Below is a small trained network, with its code and all its weights. Each question gives an input and a target symbol and asks what happens when units are switched off, that is, made to give their printed mean instead of their output.

import numpy as np


def w(rows, s, z=0):
    codes = np.array(rows[::2]) - 128.0
    scale = np.full(codes.shape[1], s)
    scale[-1] = z or s
    return codes * scale


def f(y):
    return y / 2 * (1 + np.tanh(0.7978845608 * (y + 0.044715 * y**3)))


def softmax(a):
    e = np.exp(a - a.max(-1, keepdims=True))
    return e / e.sum(-1, keepdims=True)


def log_softmax(a):
    a = a - a.max(-1, keepdims=True)
    return a - np.log(np.exp(a).sum(-1, keepdims=True))


def net(x, mask):
    ids = ['ΓΣαβζθψω'.index(c) for c in x.split()]
    T = len(ids)
    res = E[ids] + P[:T]
    u = 0
    for l in range(2):
        r = res
        for j in range(2):
            rows = slice(2 * j, 2 * j + 2)
            q, k, v = (r @ M[l][rows].T for M in (Q, K, V))
            z = softmax(np.where(np.tri(T) > 0, q @ k.T / 2**0.5, -1e9)) @ v
            o = O[l][rows]
            res = res + np.where(mask[u + j], z, o[:, -1]) @ o[:, :-1]
        u += 2
        y = f(res @ A[l][:, :-1].T + A[l][:, -1])
        res = res + np.where(mask[u : u + 8], y, B[l][:, -1]) @ B[l][:, :-1]
        u += 8
    return log_softmax(res[-1] @ U[:, :-1].T + U[:, -1])


Q, K, V, O, A, B = {}, {}, {}, {}, {}, {}
E = w([
[46,215,101,249],'Γ',
[166,179,89,151],'Σ',
[66,67,146,83],'α',
[122,71,74,149],'β',
[92,175,77,76],'ζ',
[146,61,181,197],'θ',
[116,160,165,128],'ψ',
[178,156,197,86],'ω',
],0.014)
P = w([
[7,155,72,190],'0',
[14,153,110,184],'1',
[36,165,83,167],'2',
[25,153,95,180],'3',
[56,135,100,178],'4',
[62,131,103,178],'5',
[92,136,92,185],'6',
[74,121,52,175],'7',
[86,132,59,149],'8',
],0.0017)
Q[0] = w([
[145,55,97,123],'L0H0',
[129,169,149,146],'L0H0',
[45,243,23,116],'L0H1',
[118,94,60,254],'L0H1',
],0.0084)
K[0] = w([
[90,118,97,169],'L0H0',
[152,132,135,110],'L0H0',
[51,216,50,128],'L0H1',
[92,73,37,247],'L0H1',
],0.012)
V[0] = w([
[173,70,107,59],'L0H0',
[168,117,115,129],'L0H0',
[78,178,168,254],'L0H1',
[221,13,82,7],'L0H1',
],0.0051)
O[0] = w([
[120,66,86,219,90],'L0H0',
[147,136,83,156,112],'L0H0',
[35,92,214,138,206],'L0H1',
[255,145,36,161,4],'L0H1',
],0.0046,0.0024)
A[0] = w([
[136,77,102,168,167],'L0N0',
[54,101,86,39,213],'L0N1',
[121,127,96,177,155],'L0N2',
[147,119,121,152,108],'L0N3',
[40,95,254,140,245],'L0N4',
[115,210,80,149,254],'L0N5',
[144,116,217,48,230],'L0N6',
[232,183,172,97,221],'L0N7',
],0.0079,0.0033)
B[0] = w([
[136,96,107,183,163],'L0N0',
[82,35,114,61,242],'L0N1',
[98,119,95,175,156],'L0N2',
[149,134,124,149,119],'L0N3',
[96,105,232,130,254],'L0N4',
[35,167,42,123,223],'L0N5',
[188,144,224,27,162],'L0N6',
[146,254,170,68,141],'L0N7',
],0.0063,0.0047)
Q[1] = w([
[132,137,167,60],'L1H0',
[104,80,148,39],'L1H0',
[96,40,166,184],'L1H1',
[2,188,117,165],'L1H1',
],0.009)
K[1] = w([
[58,145,138,115],'L1H0',
[29,115,116,223],'L1H0',
[1,131,152,201],'L1H1',
[79,54,53,126],'L1H1',
],0.0086)
V[1] = w([
[172,81,106,110],'L1H0',
[183,85,101,78],'L1H0',
[73,179,162,162],'L1H1',
[2,59,87,190],'L1H1',
],0.0076)
O[1] = w([
[38,133,133,105,88],'L1H0',
[30,132,150,101,76],'L1H0',
[143,171,77,69,174],'L1H1',
[254,145,124,78,248],'L1H1',
],0.008,0.012)
A[1] = w([
[172,204,67,86,58],'L1N0',
[2,169,133,161,114],'L1N1',
[140,111,91,187,255],'L1N2',
[161,11,171,120,124],'L1N3',
[74,30,82,82,206],'L1N4',
[117,45,192,161,127],'L1N5',
[175,197,79,100,60],'L1N6',
[97,89,109,71,126],'L1N7',
],0.009,0.005)
B[1] = w([
[43,125,108,148,255],'L1N0',
[26,40,101,188,135],'L1N1',
[181,157,98,183,191],'L1N2',
[126,166,202,193,196],'L1N3',
[163,2,133,126,209],'L1N4',
[63,161,152,217,142],'L1N5',
[40,119,111,157,237],'L1N6',
[111,68,145,70,156],'L1N7',
],0.0082,0.0077)
U = w([
[116,144,176,246,43],'Γ',
[121,137,141,129,40],'Σ',
[71,82,39,2,108],'α',
[82,233,26,207,154],'β',
[13,111,136,177,83],'ζ',
[234,58,73,188,186],'θ',
[205,222,202,21,252],'ψ',
[127,36,198,93,18],'ω',
],0.0055,0.0037)

Each question gives the input, a string of symbols that net reads in full, and the target symbol t.
The units are the heads (2 rows each of Q, K, V and O) and the neurons (one row each of A and B). Each row of codes is followed by its name. A weight is (code - 128) times the scale printed after its matrix; where a second scale follows, it is the last column's (O, A, B and U).
mask holds one flag per unit, layer by layer, with each layer's heads first. A switched-off unit (its flag False) gives its mean, the last column of its rows in O or B, instead of its output. The means were averaged over made-up inputs and are rounded, as every weight is.
A unit's drop is (log p(t) with every unit on - log p(t) with that unit switched off) / (log p(t) with every unit on - log p(t) with every unit switched off).
The circuit of an input: a set's keep is (log p(t) with only the set's units on - log p(t) with every unit switched off) / (log p(t) with every unit on - log p(t) with every unit switched off). Starting from the 12 units with the biggest drops (on a tie, the unit counted first), units are removed one at a time, each time the one whose removal leaves the highest keep (on an exact tie, the one counted first), for as long as the keep stays at least 0.8.
circuit, biggest first: the units of the circuit, biggest drop first
unit that matters most: the unit with the biggest drop
top k neurons: the k neurons with the biggest drops, biggest first
top k neurons in layer l: the k neurons of layer l with the biggest drops, biggest first
which heads matter: for each layer, one digit per head in row order, 1 if its drop is at least 0.15 and else 0, layers parted by /
drop of u: that unit's drop, to one decimal
input β ψ β β β θ Σ β ω, target ζ: circuit, biggest first	[L1H1; L1N1; L0N6; L0N7]
input Γ ζ β θ β α, target ψ: circuit, biggest first	[L0N6; L1H1; L0N5]
input β β β Σ β Γ ζ β ζ, target θ: which heads matter	01 / 11
input Σ Γ θ β, target ψ: circuit, biggest first	[L0H1; L1H1]
input Γ α ψ, target ψ: top 2 neurons in layer 0	[L0N6; L0N4]
input Γ ψ ψ Σ, target ψ: unit that matters most	L0H1
input α ψ β β β Σ Γ ζ β, target α: top 4 neurons	[L1N0; L0N4; L1N6; L0N6]
input ζ α β Σ ω β Γ β ζ, target θ: top 3 neurons in layer 0	[L0N4; L0N1; L0N7]
input ψ ω ψ θ β β β ψ, target ψ: which heads matter	00 / 00
input β β Γ θ, target ψ: which heads matter	00 / 01
input β α β β θ, target Γ: top 2 neurons	[L1N5; L1N3]
input Γ ζ β, target ψ: top 3 neurons	[L0N4; L1N4; L1N3]
input Γ β ζ β β ζ ζ θ β, target α: top 4 neurons in layer 0	[L0N4; L0N6; L0N0; L0N7]
input Σ ψ β Σ β β α, target ω: unit that matters most	L1N4
input ψ Σ Γ θ ζ α, target ψ: top 2 neurons in layer 0	[L0N6; L0N4]
input β Σ β α β Γ θ, target ψ: drop of L0N1	0.1
input Σ ζ Γ β β Σ Σ β, target β: drop of L1N6	0.9
input ψ β β ζ, target α: drop of L0N3	0.0
